Below are the code and all the weights of a small trained network. Each question names an input and a target symbol and asks about switching units off, where a switched-off unit gives its printed mean instead of its output.

import numpy as np


def w(rows, s, z=0):
    codes = np.array(rows[::2]) - 128.0
    scale = np.full(codes.shape[1], s)
    scale[-1] = z or s
    return codes * scale


def norm(h):
    return h / np.sqrt((h * h).mean(-1, keepdims=True) + 1e-5)


def f(y):
    return np.maximum(y, 0)


def softmax(a):
    e = np.exp(a - a.max(-1, keepdims=True))
    return e / e.sum(-1, keepdims=True)


def log_softmax(a):
    a = a - a.max(-1, keepdims=True)
    return a - np.log(np.exp(a).sum(-1, keepdims=True))


def net(x, mask):
    ids = ['ΘΣΦΩαγδεζηξψ'.index(c) for c in x.split()]
    T = len(ids)
    res = E[ids] + P[:T]
    r = norm(res)
    for j in range(2):
        rows = slice(2 * j, 2 * j + 2)
        q, k, v = (r @ M[0][rows].T for M in (Q, K, V))
        z = softmax(np.where(np.tri(T) > 0, q @ k.T / 2**0.5, -1e9)) @ v
        o = O[0][rows]
        res = res + np.where(mask[j], z, o[:, -1]) @ o[:, :-1]
    y = f(norm(res) @ A[0][:, :-1].T + A[0][:, -1])
    res = res + np.where(mask[2:6], y, B[0][:, -1]) @ B[0][:, :-1]
    return log_softmax(norm(res)[-1] @ U[:, :-1].T + U[:, -1])


Q, K, V, O, A, B = {}, {}, {}, {}, {}, {}
E = w([
[243,123,74,156,121,128,197],'Θ',
[193,117,80,201,131,82,136],'Σ',
[127,175,91,117,146,156,156],'Φ',
[121,162,87,102,143,142,153],'Ω',
[128,172,90,120,139,146,157],'α',
[135,178,78,109,145,166,166],'γ',
[122,174,94,117,144,152,155],'δ',
[41,194,127,137,162,158,158],'ε',
[172,162,188,144,106,49,143],'ζ',
[104,196,68,140,149,117,40],'η',
[47,2,141,100,145,34,66],'ξ',
[126,28,137,87,117,156,238],'ψ',
],0.0017)
P = w([
[121,134,64,2,150,81,139],'0',
[110,145,88,123,173,63,186],'1',
[133,140,132,111,215,120,138],'2',
[111,157,89,80,74,104,146],'3',
[113,138,110,154,152,96,166],'4',
[141,132,150,131,204,142,123],'5',
[115,148,106,105,48,125,140],'6',
[119,133,125,170,134,115,155],'7',
[151,128,167,149,188,158,109],'8',
[126,139,123,134,25,139,129],'9',
[129,124,140,183,114,122,140],'10',
[164,124,185,164,162,166,93],'11',
[146,127,150,160,19,162,111],'12',
[138,112,160,194,106,128,127],'13',
],0.0033)
Q[0] = w([
[111,123,123,187,121,88,173],'h0',
[151,126,158,187,215,129,125],'h0',
[141,140,131,250,155,99,198],'h1',
[160,138,164,134,209,167,99],'h1',
],0.016)
K[0] = w([
[127,113,212,153,86,255,127],'h0',
[203,51,194,191,63,116,67],'h0',
[114,115,218,173,80,170,28],'h1',
[238,62,153,168,81,115,170],'h1',
],0.0073)
V[0] = w([
[160,197,42,190,120,193,79],'h0',
[189,219,158,131,110,64,74],'h0',
[252,191,44,145,133,145,129],'h1',
[98,140,67,175,136,91,12],'h1',
],0.0041)
O[0] = w([
[84,173,36,83,178,76,214,45],'h0',
[139,134,160,7,192,143,157,231],'h0',
[142,230,107,151,57,253,64,255],'h1',
[116,41,74,232,217,200,3,14],'h1',
],0.0043,0.00072)
A[0] = w([
[143,223,100,94,63,204,163,247],'n0',
[62,101,44,162,9,92,231,138],'n1',
[242,36,1,23,24,160,75,250],'n2',
[127,163,191,84,30,49,232,144],'n3',
],0.0031,0.0014)
B[0] = w([
[144,83,116,134,114,97,126,254],'n0',
[157,177,185,125,142,112,86,225],'n1',
[2,174,110,78,99,110,93,178],'n2',
[99,98,100,147,129,187,146,249],'n3',
],0.0076,0.0043)
U = w([
[135,218,109,109,37,160,121,135],'Θ',
[142,142,36,162,216,232,41,100],'Σ',
[152,111,106,128,144,99,125,66],'Φ',
[112,2,137,139,193,32,101,141],'Ω',
[171,121,98,134,128,89,137,74],'α',
[173,133,88,142,113,78,151,86],'γ',
[162,107,104,117,141,93,125,77],'δ',
[103,243,159,172,219,66,201,74],'ε',
[194,137,216,15,179,160,119,163],'ζ',
[40,129,80,33,116,85,85,254],'η',
[129,77,221,235,77,148,33,158],'ξ',
[102,32,95,144,119,191,245,144],'ψ',
],0.0083,0.0031)

Each question gives the input, a string of symbols that net reads in full, and the target symbol t.
The units are the heads (2 rows each of Q, K, V and O) and the neurons (one row each of A and B). Each row of codes is followed by its name. A weight is (code - 128) times the scale printed after its matrix; where a second scale follows, it is the last column's (O, A, B and U).
mask holds one flag per unit, heads first, then neurons. A switched-off unit (its flag False) gives its mean, the last column of its rows in O or B, instead of its output. The means were averaged over made-up inputs and are rounded, as every weight is.
A unit's drop is (log p(t) with every unit on - log p(t) with that unit switched off) / (log p(t) with every unit on - log p(t) with every unit switched off).
The circuit of an input: a set's keep is (log p(t) with only the set's units on - log p(t) with every unit switched off) / (log p(t) with every unit on - log p(t) with every unit switched off). Starting from all 6 units, units are removed one at a time, each time the one whose removal leaves the highest keep (on an exact tie, the one counted first), for as long as the keep stays at least 0.8.
circuit, biggest first: the units of the circuit, biggest drop first
unit that matters most: the unit with the biggest drop
k most important neurons: the k neurons with the biggest drops, biggest first
which heads matter: for each layer, one digit per head in row order, 1 if its drop is at least 0.15 and else 0, layers parted by /
input ψ ε ε α δ ζ Σ ζ ε ε Σ, target ε: 2 most important neurons => (n0, n1)
input ε ε ε ε ε ψ ε ε ζ ζ Θ, target ψ: 2 most important neurons => (n3, n1)
input Σ ζ ε Φ δ δ, target ζ: circuit, biggest first => (n3, h0)
input ε Ω Θ η η Ω ε Φ δ ψ ζ ε, target ζ: circuit, biggest first => (h0)
input α γ ε Θ α Φ ζ ε η ε, target ξ: 3 most important neurons => (n1, n0, n2)
input ε Φ ζ ε ζ η, target ζ: which heads matter => 10
input Φ Φ ζ ψ ε ε ζ ε ε γ ζ, target ψ: circuit, biggest first => (n3, h0)
input Σ ε δ ε ζ ε Θ ζ ζ Σ Θ, target ψ: circuit, biggest first => (h0, n3)
input δ ε ζ δ ζ ε Θ δ ζ Σ ε, target ψ: circuit, biggest first => (h0, n2, n1)
input α ψ ε ε γ ε γ Σ ε Φ Ω, target ε: circuit, biggest first => (h0, n1)
input ε ε Θ ζ α ψ ε ζ ψ δ α γ, target ψ: which heads matter => 01
input Ω γ ε α Σ ε Φ ε, target ε: circuit, biggest first => (h0, n1, n2)
input Θ Σ ε, target Σ: 2 most important neurons => (n1, n2)
input ε ε Ω ε ξ α, target ξ: circuit, biggest first => (h0)
input Σ γ δ ε ε Φ ψ Φ δ ε δ ζ ζ ξ, target Ω: which heads matter => 11
input Θ ε ζ ε ζ ξ ζ ε ζ Φ Θ ε, target Θ: which heads matter => 01
input Φ ε ε ε ψ ε ε Ω, target ε: circuit, biggest first => (h1, n0)
input ψ ξ δ ψ δ α, target ψ: which heads matter => 01
input Σ Σ Σ ε ε α ε ε ζ ε Ω, target ψ: 2 most important neurons => (n3, n2)
input ζ Ω Σ δ ζ ζ ξ ε ε α, target η: which heads matter => 00
input Φ α ε, target ε: unit that matters most => n3
input η ζ Θ Σ ζ ε α δ ε ε Σ ε, target Σ: which heads matter => 11
input ε Φ α δ ε ε ζ ε ε Σ, target η: which heads matter => 00
input ε δ ε ζ α ε γ ε Φ ξ δ ζ γ ξ, target Ω: 3 most important neurons => (n2, n3, n1)
input ε ζ ξ ζ α Φ Φ η ε, target ζ: 3 most important neurons => (n3, n2, n1)
input ε Σ ψ ε ζ Φ ε δ ε Φ Φ, target ε: which heads matter => 10
